Below are the code and all the weights of a small trained network. Each question names an input and a target symbol and asks about switching units off, where a switched-off unit gives its printed mean instead of its output.

import numpy as np


def w(rows, s, z=0):
    codes = np.array(rows[::2]) - 128.0
    scale = np.full(codes.shape[1], s)
    scale[-1] = z or s
    return codes * scale


def f(y):
    return y / 2 * (1 + np.tanh(0.7978845608 * (y + 0.044715 * y**3)))


def softmax(a):
    e = np.exp(a - a.max(-1, keepdims=True))
    return e / e.sum(-1, keepdims=True)


def log_softmax(a):
    a = a - a.max(-1, keepdims=True)
    return a - np.log(np.exp(a).sum(-1, keepdims=True))


def net(x, mask):
    ids = ['ΓΛΞΨαβδεθμστφ'.index(c) for c in x.split()]
    T = len(ids)
    res = E[ids] + P[:T]
    u = 0
    for l in range(2):
        q, k, v = (res @ M[l].T for M in (Q, K, V))
        z = softmax(np.where(np.tri(T) > 0, q @ k.T / 3**0.5, -1e9)) @ v
        res = res + np.where(mask[u], z, O[l][:, -1]) @ O[l][:, :-1]
        u += 1
        y = f(res @ A[l][:, :-1].T + A[l][:, -1])
        res = res + np.where(mask[u : u + 12], y, B[l][:, -1]) @ B[l][:, :-1]
        u += 12
    return log_softmax(res[-1] @ U[:, :-1].T + U[:, -1])


Q, K, V, O, A, B = {}, {}, {}, {}, {}, {}
E = w([
[77,136,68],'Γ',
[105,158,147],'Λ',
[96,120,134],'Ξ',
[179,2,124],'Ψ',
[185,151,94],'α',
[151,70,72],'β',
[213,66,234],'δ',
[69,113,127],'ε',
[128,113,160],'θ',
[187,5,73],'μ',
[67,96,207],'σ',
[106,74,149],'τ',
[176,123,153],'φ',
],0.018)
P = w([
[122,171,5],'0',
[136,170,20],'1',
[152,190,31],'2',
[171,196,44],'3',
[188,214,48],'4',
[194,222,60],'5',
],0.0022)
Q[0] = w([
[236,142,51],'L0H1',
[15,132,169],'L0H1',
[51,204,9],'L0H1',
],0.015)
K[0] = w([
[171,112,15],'L0H1',
[54,183,219],'L0H1',
[39,248,37],'L0H1',
],0.013)
V[0] = w([
[132,113,254],'L0H1',
[137,29,178],'L0H1',
[126,169,110],'L0H1',
],0.0063)
O[0] = w([
[159,162,245,87],'L0H1',
[254,118,172,253],'L0H1',
[87,131,122,75],'L0H1',
],0.0057,0.002)
A[0] = w([
[108,160,103,131],'L0N1',
[139,152,77,37],'L0N2',
[140,119,95,14],'L0N3',
[184,184,175,5],'L0N4',
[77,222,149,13],'L0N5',
[140,154,132,168],'L0N6',
[111,110,218,53],'L0N7',
[127,155,126,198],'L0N8',
[148,249,168,69],'L0N9',
[132,166,242,160],'L0N10',
[172,184,130,144],'L0N11',
[193,158,125,102],'L0N12',
],0.012,0.0027)
B[0] = w([
[159,161,177,155],'L0N1',
[210,163,101,144],'L0N2',
[197,117,115,131],'L0N3',
[216,92,191,168],'L0N4',
[218,72,38,142],'L0N5',
[106,138,146,133],'L0N6',
[178,145,34,198],'L0N7',
[93,158,164,143],'L0N8',
[8,53,106,148],'L0N9',
[140,221,57,253],'L0N10',
[110,143,208,138],'L0N11',
[171,118,159,163],'L0N12',
],0.013,0.0045)
Q[1] = w([
[67,3,110],'L1H1',
[176,103,94],'L1H1',
[114,153,39],'L1H1',
],0.011)
K[1] = w([
[186,7,134],'L1H1',
[41,139,99],'L1H1',
[164,134,40],'L1H1',
],0.013)
V[1] = w([
[185,121,8],'L1H1',
[3,253,182],'L1H1',
[111,35,82],'L1H1',
],0.0046)
O[1] = w([
[120,253,140,254],'L1H1',
[55,203,20,24],'L1H1',
[201,117,125,136],'L1H1',
],0.0048,0.0075)
A[1] = w([
[87,64,130,104],'L1N1',
[100,91,59,200],'L1N2',
[178,96,134,157],'L1N3',
[171,87,162,2],'L1N4',
[145,97,88,24],'L1N5',
[140,150,102,200],'L1N6',
[154,118,147,154],'L1N7',
[128,123,201,212],'L1N8',
[172,95,182,37],'L1N9',
[8,113,184,25],'L1N10',
[109,68,143,86],'L1N11',
[173,127,121,158],'L1N12',
],0.015,0.0053)
B[1] = w([
[227,88,55,137],'L1N1',
[56,89,71,194],'L1N2',
[117,81,163,254],'L1N3',
[106,182,80,213],'L1N4',
[149,206,99,143],'L1N5',
[136,111,195,234],'L1N6',
[115,115,139,194],'L1N7',
[132,91,204,198],'L1N8',
[103,166,87,229],'L1N9',
[251,204,118,161],'L1N10',
[209,132,168,148],'L1N11',
[127,119,128,244],'L1N12',
],0.019,0.0078)
U = w([
[116,214,127,159],'Γ',
[148,124,124,156],'Λ',
[194,52,100,20],'Ξ',
[173,149,148,39],'Ψ',
[141,112,115,38],'α',
[78,126,144,172],'β',
[91,86,177,102],'δ',
[124,100,141,253],'ε',
[188,127,42,75],'θ',
[125,2,83,130],'μ',
[141,119,93,243],'σ',
[65,107,74,176],'τ',
[135,71,146,184],'φ',
],0.016,0.0052)

Each question gives the input, a string of symbols that net reads in full, and the target symbol t.
The units are the heads (3 rows each of Q, K, V and O) and the neurons (one row each of A and B). Each row of codes is followed by its name. A weight is (code - 128) times the scale printed after its matrix; where a second scale follows, it is the last column's (O, A, B and U).
mask holds one flag per unit, layer by layer, with each layer's heads first. A switched-off unit (its flag False) gives its mean, the last column of its rows in O or B, instead of its output. The means were averaged over made-up inputs and are rounded, as every weight is.
A unit's drop is (log p(t) with every unit on - log p(t) with that unit switched off) / (log p(t) with every unit on - log p(t) with every unit switched off).
The circuit of an input: a set's keep is (log p(t) with only the set's units on - log p(t) with every unit switched off) / (log p(t) with every unit on - log p(t) with every unit switched off). Starting from the 12 units with the biggest drops (on a tie, the unit counted first), units are removed one at a time, each time the one whose removal leaves the highest keep (on an exact tie, the one counted first), for as long as the keep stays at least 0.8.
circuit, biggest first: the units of the circuit, biggest drop first
unit that matters most: the unit with the biggest drop
top k neurons: the k neurons with the biggest drops, biggest first
top k neurons in layer l: the k neurons of layer l with the biggest drops, biggest first
input θ μ β ε δ, target Ψ: circuit, biggest first -> [L0N10; L1N6; L0H1]
input Λ Γ α μ Ξ, target δ: unit that matters most -> L0N10
input ε δ Γ, target τ: circuit, biggest first -> [L1N2; L0H1]
input ε ε σ Λ τ, target Γ: circuit, biggest first -> [L0H1; L0N10; L1H1; L1N3]
input ε σ Ξ, target Γ: top 4 neurons -> [L0N7; L0N10; L0N4; L1N3]
input Γ Ξ σ ε, target Γ: top 3 neurons -> [L0N7; L0N4; L1N3]
input α Γ Ψ Γ μ θ, target δ: top 3 neurons in layer 1 -> [L1N10; L1N8; L1N4]
input Λ δ Γ α τ, target Ψ: top 3 neurons -> [L0N10; L1N2; L0N5]
input Λ μ ε, target δ: circuit, biggest first -> [L1H1; L1N8; L0N10]
input σ Γ α, target Γ: circuit, biggest first -> [L1H1; L1N3; L0N11]
input θ ε β δ Γ θ, target Ψ: circuit, biggest first -> [L0H1; L1N2]
input Λ θ μ ε Ξ τ, target δ: circuit, biggest first -> [L1N8; L0N10; L1N10; L0N5]
input φ Λ τ ε ε, target θ: top 3 neurons -> [L0N10; L0N7; L1N10]
input ε Ψ μ, target θ: circuit, biggest first -> [L1N5]
input ε ε Γ μ θ, target δ: top 4 neurons in layer 1 -> [L1N10; L1N4; L1N9; L1N1]
input Λ Λ α δ Ξ, target Ψ: top 4 neurons -> [L0N10; L0N7; L1N10; L0N4]
input τ τ Ξ δ Γ Ξ, target Ψ: top 3 neurons -> [L0N7; L0N10; L1N10]
input μ θ θ ε, target δ: circuit, biggest first -> [L1H1; L1N8; L0N10; L1N10]
input θ τ δ σ ε, target Γ: top 4 neurons in layer 1 -> [L1N3; L1N10; L1N6; L1N1]
input μ Λ φ Λ, target δ: unit that matters most -> L0N5
input ε Λ σ τ, target Γ: top 4 neurons -> [L0N10; L0N7; L1N3; L0N9]
input σ σ δ Ψ φ, target δ: top 2 neurons -> [L1N8; L0N11]
input ε δ ε Λ, target Ψ: top 3 neurons in layer 0 -> [L0N7; L0N10; L0N9]
input φ ε δ Λ, target Ψ: top 4 neurons -> [L0N7; L1N10; L0N9; L0N10]
input Γ α Λ ε φ β, target μ: top 2 neurons -> [L0N10; L1N2]
